Here is a tiny trained network, its code and every weight. The questions are about switching its units off for an input and a target symbol, where a switched-off unit gives its printed mean instead of its output.

import numpy as np


def w(rows, s, z=0):
    codes = np.array(rows[::2]) - 128.0
    scale = np.full(codes.shape[1], s)
    scale[-1] = z or s
    return codes * scale


def norm(h):
    return h / np.sqrt((h * h).mean(-1, keepdims=True) + 1e-5)


def f(y):
    return np.maximum(y, 0)


def softmax(a):
    e = np.exp(a - a.max(-1, keepdims=True))
    return e / e.sum(-1, keepdims=True)


def log_softmax(a):
    a = a - a.max(-1, keepdims=True)
    return a - np.log(np.exp(a).sum(-1, keepdims=True))


def net(x, mask):
    ids = ['βγδηθμπσω'.index(c) for c in x.split()]
    T = len(ids)
    res = E[ids] + P[:T]
    u = 0
    for l in range(2):
        q, k, v = (norm(res) @ M[l].T for M in (Q, K, V))
        z = softmax(np.where(np.tri(T) > 0, q @ k.T / 3**0.5, -1e9)) @ v
        res = res + np.where(mask[u], z, O[l][:, -1]) @ O[l][:, :-1]
        u += 1
        y = f(norm(res) @ A[l][:, :-1].T + A[l][:, -1])
        res = res + np.where(mask[u : u + 4], y, B[l][:, -1]) @ B[l][:, :-1]
        u += 4
    return log_softmax(norm(res)[-1] @ U[:, :-1].T + U[:, -1])


Q, K, V, O, A, B = {}, {}, {}, {}, {}, {}
E = w([
[153,145,83,135,38,111,52,41],'β',
[95,180,133,87,148,98,101,122],'γ',
[126,103,145,86,57,3,200,112],'δ',
[153,134,169,179,190,154,202,97],'η',
[130,104,246,119,149,165,107,147],'θ',
[66,112,136,167,206,202,136,111],'μ',
[28,107,61,177,167,110,110,185],'π',
[154,107,135,88,202,141,146,87],'σ',
[98,169,178,174,115,121,140,151],'ω',
],0.021)
P = w([
[254,149,183,136,104,149,60,69],'0',
[229,143,145,133,129,121,69,82],'1',
[164,134,145,117,119,116,84,80],'2',
[129,129,166,116,134,123,102,76],'3',
[118,122,177,114,144,112,111,79],'4',
[110,122,183,123,159,107,117,96],'5',
[103,116,185,124,171,105,126,107],'6',
[103,111,181,118,174,91,136,120],'7',
[104,99,183,122,183,89,150,136],'8',
[104,85,180,121,194,85,165,154],'9',
[99,98,188,126,211,72,162,159],'10',
[118,85,230,141,231,79,158,166],'11',
],0.0084)
Q[0] = w([
[132,113,150,103,165,100,193,44],'0.h1',
[186,181,2,136,115,154,82,177],'0.h1',
[141,82,110,96,76,191,176,186],'0.h1',
],0.012)
K[0] = w([
[45,83,183,81,191,144,159,229],'0.h1',
[198,145,89,151,2,210,63,17],'0.h1',
[220,194,62,160,47,246,145,66],'0.h1',
],0.0059)
V[0] = w([
[119,167,179,1,175,112,44,191],'0.h1',
[79,23,35,167,155,131,76,219],'0.h1',
[131,44,87,38,133,150,165,31],'0.h1',
],0.0085)
O[0] = w([
[96,85,30,41,124,109,185,253,251],'0.h1',
[153,221,176,91,204,1,98,128,153],'0.h1',
[248,78,49,136,144,179,50,139,39],'0.h1',
],0.0089,0.002)
A[0] = w([
[121,134,165,75,253,229,74,183,135],'0.n1',
[230,147,188,112,148,180,216,162,54],'0.n2',
[83,72,75,174,95,18,95,70,255],'0.n3',
[95,140,77,241,4,159,109,234,72],'0.n4',
],0.0052,0.0023)
B[0] = w([
[160,96,92,116,113,45,80,146,255],'0.n1',
[200,125,160,33,148,129,208,93,151],'0.n2',
[83,103,115,170,217,167,1,63,169],'0.n3',
[93,166,132,171,66,208,137,76,145],'0.n4',
],0.01,0.0071)
Q[1] = w([
[107,2,192,151,203,110,86,167],'1.h1',
[114,153,46,235,173,95,158,113],'1.h1',
[167,199,120,116,44,135,164,98],'1.h1',
],0.0093)
K[1] = w([
[89,111,162,106,181,80,151,178],'1.h1',
[178,153,251,137,146,110,44,64],'1.h1',
[62,165,121,103,47,250,74,131],'1.h1',
],0.011)
V[1] = w([
[252,143,172,50,85,143,173,211],'1.h1',
[67,172,55,117,255,206,116,100],'1.h1',
[42,101,188,145,155,159,19,203],'1.h1',
],0.0084)
O[1] = w([
[130,185,183,50,227,178,26,66,1],'1.h1',
[155,249,62,182,172,226,124,149,203],'1.h1',
[68,188,213,135,74,165,1,174,247],'1.h1',
],0.009,0.0062)
A[1] = w([
[192,75,30,176,76,154,161,143,106],'1.n1',
[123,133,160,58,53,78,193,153,208],'1.n2',
[171,139,84,75,128,13,255,48,28],'1.n3',
[180,133,77,29,81,130,146,84,3],'1.n4',
],0.009,0.0043)
B[1] = w([
[115,142,163,80,149,66,138,144,235],'1.n1',
[118,115,166,189,221,106,144,188,255],'1.n2',
[136,137,199,142,162,161,105,248,194],'1.n3',
[211,123,82,136,108,96,89,124,140],'1.n4',
],0.014,0.0044)
U = w([
[137,125,125,118,33,139,82,77,253],'β',
[68,163,74,6,81,152,173,180,169],'γ',
[128,7,153,164,101,30,155,99,63],'δ',
[153,95,161,164,216,199,229,25,161],'η',
[54,112,243,30,121,200,51,119,119],'θ',
[153,165,144,218,128,173,54,211,99],'μ',
[114,254,158,52,98,58,120,67,133],'π',
[213,123,71,78,183,153,91,110,172],'σ',
[5,145,219,129,44,200,212,90,39],'ω',
],0.0079,0.0034)

Each question gives the input, a string of symbols that net reads in full, and the target symbol t.
The units are the heads (3 rows each of Q, K, V and O) and the neurons (one row each of A and B). Each row of codes is followed by its name. A weight is (code - 128) times the scale printed after its matrix; where a second scale follows, it is the last column's (O, A, B and U).
mask holds one flag per unit, layer by layer, with each layer's heads first. A switched-off unit (its flag False) gives its mean, the last column of its rows in O or B, instead of its output. The means were averaged over made-up inputs and are rounded, as every weight is.
A unit's drop is (log p(t) with every unit on - log p(t) with that unit switched off) / (log p(t) with every unit on - log p(t) with every unit switched off).
The circuit of an input: a set's keep is (log p(t) with only the set's units on - log p(t) with every unit switched off) / (log p(t) with every unit on - log p(t) with every unit switched off). Starting from all 10 units, units are removed one at a time, each time the one whose removal leaves the highest keep (on an exact tie, the one counted first), for as long as the keep stays at least 0.8.
units of the circuit, in order: the units of the circuit, biggest drop first
k most important neurons: the k neurons with the biggest drops, biggest first
top k neurons in layer l: the k neurons of layer l with the biggest drops, biggest first
drop when u is switched off: that unit's drop, to one decimal
input γ μ γ ω σ δ δ η θ μ ω μ, target ω: units of the circuit, in order	0.h1; 1.n2
input β π ω σ, target π: units of the circuit, in order	0.h1
input σ δ δ θ δ η π θ μ μ δ, target μ: top 3 neurons in layer 1	1.n3; 1.n2; 1.n1
input η δ σ ω π μ θ π, target θ: 2 most important neurons	0.n3; 1.n2
input η μ μ θ γ σ δ μ, target θ: units of the circuit, in order	0.h1; 1.h1; 0.n2
input γ μ η μ θ ω θ θ μ δ ω μ, target δ: units of the circuit, in order	1.h1; 0.h1
input θ μ μ θ π δ π, target δ: units of the circuit, in order	0.h1; 1.h1
input ω ω δ μ η η μ θ θ δ μ θ, target δ: 2 most important neurons	0.n2; 1.n3
input μ μ θ η μ μ σ μ μ γ θ μ, target γ: units of the circuit, in order	0.h1; 1.n2
input δ μ μ β δ σ μ μ σ μ, target σ: 2 most important neurons	0.n1; 1.n2
input γ θ μ μ θ θ μ β θ θ μ β, target θ: units of the circuit, in order	0.n3; 1.h1
input β θ μ μ μ μ μ θ μ, target θ: 2 most important neurons	0.n2; 1.n2
input θ δ δ δ μ δ σ μ σ μ, target σ: top 2 neurons in layer 0	0.n1; 0.n3
input θ μ θ μ π, target θ: units of the circuit, in order	1.h1
input δ θ μ μ π ω η θ θ π μ, target π: top 2 neurons in layer 1	1.n2; 1.n3
input θ θ θ θ η θ, target η: top 2 neurons in layer 0	0.n4; 0.n2
input μ η μ η θ θ β ω μ, target η: drop when 1.n1 is switched off	0.1
input θ μ θ ω σ, target σ: drop when 0.h1 is switched off	0.5
input μ π ω η, target π: drop when 0.h1 is switched off	0.9
input δ μ μ δ μ, target δ: most important neuron	0.n3
